Here is a tiny trained network, its code and every weight. The questions are about switching its units off for an input and a target symbol, where a switched-off unit gives its printed mean instead of its output.

import numpy as np


def w(rows, s, z=0):
    codes = np.array(rows[::2]) - 128.0
    scale = np.full(codes.shape[1], s)
    scale[-1] = z or s
    return codes * scale


def norm(h):
    return h / np.sqrt((h * h).mean(-1, keepdims=True) + 1e-5)


def f(y):
    return np.maximum(y, 0)


def softmax(a):
    e = np.exp(a - a.max(-1, keepdims=True))
    return e / e.sum(-1, keepdims=True)


def log_softmax(a):
    a = a - a.max(-1, keepdims=True)
    return a - np.log(np.exp(a).sum(-1, keepdims=True))


def net(x, mask):
    ids = ['βδθτφω'.index(c) for c in x.split()]
    T = len(ids)
    res = E[ids] + P[:T]
    r = norm(res)
    for j in range(2):
        rows = slice(2 * j, 2 * j + 2)
        q, k, v = (r @ M[0][rows].T for M in (Q, K, V))
        z = softmax(np.where(np.tri(T) > 0, q @ k.T / 2**0.5, -1e9)) @ v
        o = O[0][rows]
        res = res + np.where(mask[j], z, o[:, -1]) @ o[:, :-1]
    y = f(norm(res) @ A[0][:, :-1].T + A[0][:, -1])
    res = res + np.where(mask[2:26], y, B[0][:, -1]) @ B[0][:, :-1]
    return log_softmax(norm(res)[-1] @ U[:, :-1].T + U[:, -1])


Q, K, V, O, A, B = {}, {}, {}, {}, {}, {}
E = w([
[139,2,150,129,112,176,110,174,95,134],'β',
[161,73,60,208,198,121,38,145,22,100],'δ',
[118,43,192,90,128,223,63,152,75,94],'θ',
[130,119,182,112,165,18,96,183,134,253],'τ',
[188,31,94,44,95,153,212,163,124,225],'φ',
[166,194,149,170,44,198,179,160,156,205],'ω',
],0.0063)
P = w([
[2,148,91,115,47,126,112,214,97,101],'0',
[110,114,153,164,89,100,125,182,104,120],'1',
[3,125,103,153,96,135,132,134,136,129],'2',
[124,120,154,151,94,121,121,149,108,126],'3',
[36,131,107,147,138,143,148,122,149,128],'4',
[141,116,163,143,101,129,121,121,116,126],'5',
[62,127,111,135,156,146,152,109,165,118],'6',
[163,115,166,136,113,139,121,103,127,121],'7',
[86,126,112,121,171,152,152,97,177,109],'8',
[184,114,163,127,132,148,108,83,135,118],'9',
[111,128,115,104,187,155,149,83,193,104],'10',
[195,114,167,119,137,154,120,57,141,127],'11',
],0.0084)
Q[0] = w([
[101,104,163,90,108,138,116,176,139,141],'h0',
[33,207,3,91,130,139,196,125,185,85],'h0',
[198,178,127,135,73,154,129,191,109,120],'h1',
[20,203,61,78,137,86,171,147,174,37],'h1',
],0.0075)
K[0] = w([
[125,147,155,101,122,135,187,166,141,174],'h0',
[44,88,113,191,95,116,111,255,78,121],'h0',
[159,218,152,187,53,212,205,105,165,108],'h1',
[9,114,130,163,84,48,135,251,53,125],'h1',
],0.0065)
V[0] = w([
[103,175,207,76,134,29,122,173,187,226],'h0',
[137,123,52,168,150,2,74,131,66,115],'h0',
[202,54,3,39,167,116,193,88,69,161],'h1',
[161,189,138,193,37,198,201,163,179,157],'h1',
],0.0035)
O[0] = w([
[178,120,93,174,108,171,142,76,97,14,250],'h0',
[193,62,118,42,113,75,182,78,183,157,148],'h0',
[37,105,58,122,48,60,122,189,120,123,77],'h1',
[137,102,72,151,254,100,33,123,229,110,115],'h1',
],0.0058,0.0023)
A[0] = w([
[174,164,137,141,158,104,174,52,163,91,93],'n0',
[108,165,111,143,60,139,128,161,110,185,223],'n1',
[94,150,44,149,117,137,104,139,83,86,179],'n2',
[65,150,93,129,120,122,150,91,193,131,137],'n3',
[155,81,184,164,74,130,124,175,85,116,128],'n4',
[104,223,122,136,10,106,86,198,149,173,156],'n5',
[86,162,95,159,169,155,137,118,155,139,123],'n6',
[118,160,145,124,142,160,80,99,120,66,101],'n7',
[45,106,92,69,120,175,141,156,139,124,42],'n8',
[209,138,143,140,151,126,178,103,172,79,65],'n9',
[79,144,100,125,143,193,150,130,121,89,158],'n10',
[221,165,127,179,54,124,139,78,91,71,2],'n11',
[83,127,32,106,139,135,140,140,253,74,100],'n12',
[89,109,81,79,142,80,161,127,115,128,93],'n13',
[136,111,172,135,142,162,86,159,189,127,109],'n14',
[115,122,54,123,109,168,174,118,139,101,112],'n15',
[98,97,133,122,144,127,176,105,77,133,122],'n16',
[169,117,99,145,154,97,88,152,106,100,169],'n17',
[144,74,114,42,108,150,150,152,138,123,109],'n18',
[87,135,118,166,85,154,86,165,94,5,115],'n19',
[151,108,119,83,162,78,124,150,146,160,115],'n20',
[75,164,52,177,122,132,149,121,91,39,70],'n21',
[197,123,128,85,110,130,101,62,112,86,106],'n22',
[116,167,107,112,35,182,213,123,133,141,116],'n23',
],0.0069,0.004)
B[0] = w([
[164,149,115,130,92,142,130,148,92,113,168],'n0',
[99,148,107,124,125,146,91,149,184,113,204],'n1',
[144,167,164,74,78,126,172,121,149,150,186],'n2',
[113,80,132,102,155,107,143,127,105,138,154],'n3',
[113,127,116,93,156,145,167,77,136,170,255],'n4',
[186,255,83,73,10,85,126,190,134,162,176],'n5',
[156,92,116,99,60,102,156,109,129,118,159],'n6',
[108,106,85,179,146,96,136,133,163,141,163],'n7',
[169,135,186,165,204,98,185,151,153,61,177],'n8',
[42,131,100,164,159,139,29,122,180,137,168],'n9',
[125,86,150,110,119,74,153,168,143,158,183],'n10',
[252,129,188,98,135,60,201,113,66,63,171],'n11',
[129,81,201,107,231,102,161,102,62,33,157],'n12',
[175,96,145,158,188,130,168,66,115,104,165],'n13',
[137,131,82,141,156,101,132,81,101,79,178],'n14',
[84,150,173,71,93,106,132,147,144,198,163],'n15',
[155,150,121,112,140,143,97,124,155,72,195],'n16',
[88,178,159,141,123,137,134,129,161,108,201],'n17',
[121,161,92,201,145,101,79,153,138,91,187],'n18',
[151,200,102,117,76,64,128,187,152,133,203],'n19',
[119,133,89,164,61,173,102,147,112,77,168],'n20',
[49,146,100,183,105,148,40,167,148,196,148],'n21',
[131,113,154,131,127,94,198,161,146,136,179],'n22',
[94,200,111,127,55,107,91,195,139,190,171],'n23',
],0.006,0.0058)
U = w([
[27,80,164,94,171,81,165,86,251,127,5],'β',
[133,2,64,153,91,129,65,144,103,155,79],'δ',
[98,125,180,100,170,229,80,150,65,176,169],'θ',
[209,104,163,96,148,109,216,116,111,38,135],'τ',
[119,183,126,135,31,115,88,226,185,153,201],'φ',
[144,148,72,218,202,151,17,146,138,22,167],'ω',
],0.0046,0.0023)

Each question gives the input, a string of symbols that net reads in full, and the target symbol t.
The units are the heads (2 rows each of Q, K, V and O) and the neurons (one row each of A and B). Each row of codes is followed by its name. A weight is (code - 128) times the scale printed after its matrix; where a second scale follows, it is the last column's (O, A, B and U).
mask holds one flag per unit, heads first, then neurons. A switched-off unit (its flag False) gives its mean, the last column of its rows in O or B, instead of its output. The means were averaged over made-up inputs and are rounded, as every weight is.
A unit's drop is (log p(t) with every unit on - log p(t) with that unit switched off) / (log p(t) with every unit on - log p(t) with every unit switched off).
The circuit of an input: a set's keep is (log p(t) with only the set's units on - log p(t) with every unit switched off) / (log p(t) with every unit on - log p(t) with every unit switched off). Starting from the 12 units with the biggest drops (on a tie, the unit counted first), units are removed one at a time, each time the one whose removal leaves the highest keep (on an exact tie, the one counted first), for as long as the keep stays at least 0.8.
circuit, biggest first: the units of the circuit, biggest drop first
top k neurons: the k neurons with the biggest drops, biggest first
heads that matter: for each layer, one digit per head in row order, 1 if its drop is at least 0.15 and else 0, layers parted by /
drop when u is switched off: that unit's drop, to one decimal
input ω δ ω, target β: top 2 neurons : (n12 n11)
input φ δ δ δ τ δ ω φ θ, target φ: circuit, biggest first : (h1 n19)
input δ ω τ θ φ ω τ δ β ω τ θ, target ω: circuit, biggest first : (h0 n7)
input τ ω τ θ τ ω φ β, target ω: circuit, biggest first : (h1 h0)
input δ τ θ δ φ δ δ φ θ φ, target φ: heads that matter : 11
input φ τ δ δ τ β τ δ ω δ δ δ, target δ: heads that matter : 11
input θ θ τ β, target τ: heads that matter : 00
input τ φ τ β τ τ ω θ θ δ τ δ, target τ: heads that matter : 01
input δ β θ ω δ τ, target ω: top neuron : (n9)
input θ δ φ φ ω τ, target ω: heads that matter : 11
input δ τ θ θ τ τ φ δ β, target φ: circuit, biggest first : (h1 n23)
input τ δ τ β, target τ: heads that matter : 10
input ω τ τ θ β τ, target τ: heads that matter : 10
input θ ω δ, target φ: top neuron : (n2)
input τ τ φ τ τ β θ β, target θ: top 2 neurons : (n4 n11)
input δ β φ θ τ τ τ φ, target φ: heads that matter : 10
input θ τ φ δ φ θ ω δ δ, target τ: heads that matter : 11
input φ ω φ ω τ θ φ θ, target φ: top 2 neurons : (n19 n7)
input φ ω ω, target β: top 2 neurons : (n12 n3)
input τ δ τ δ δ β δ φ δ β, target φ: top neuron : (n19)
input δ δ β τ φ θ β ω, target ω: drop when h1 is switched off : 1.1
input φ τ τ τ φ β θ δ, target θ: drop when h1 is switched off : 0.2
input τ φ τ, target β: drop when n23 is switched off : 0.2
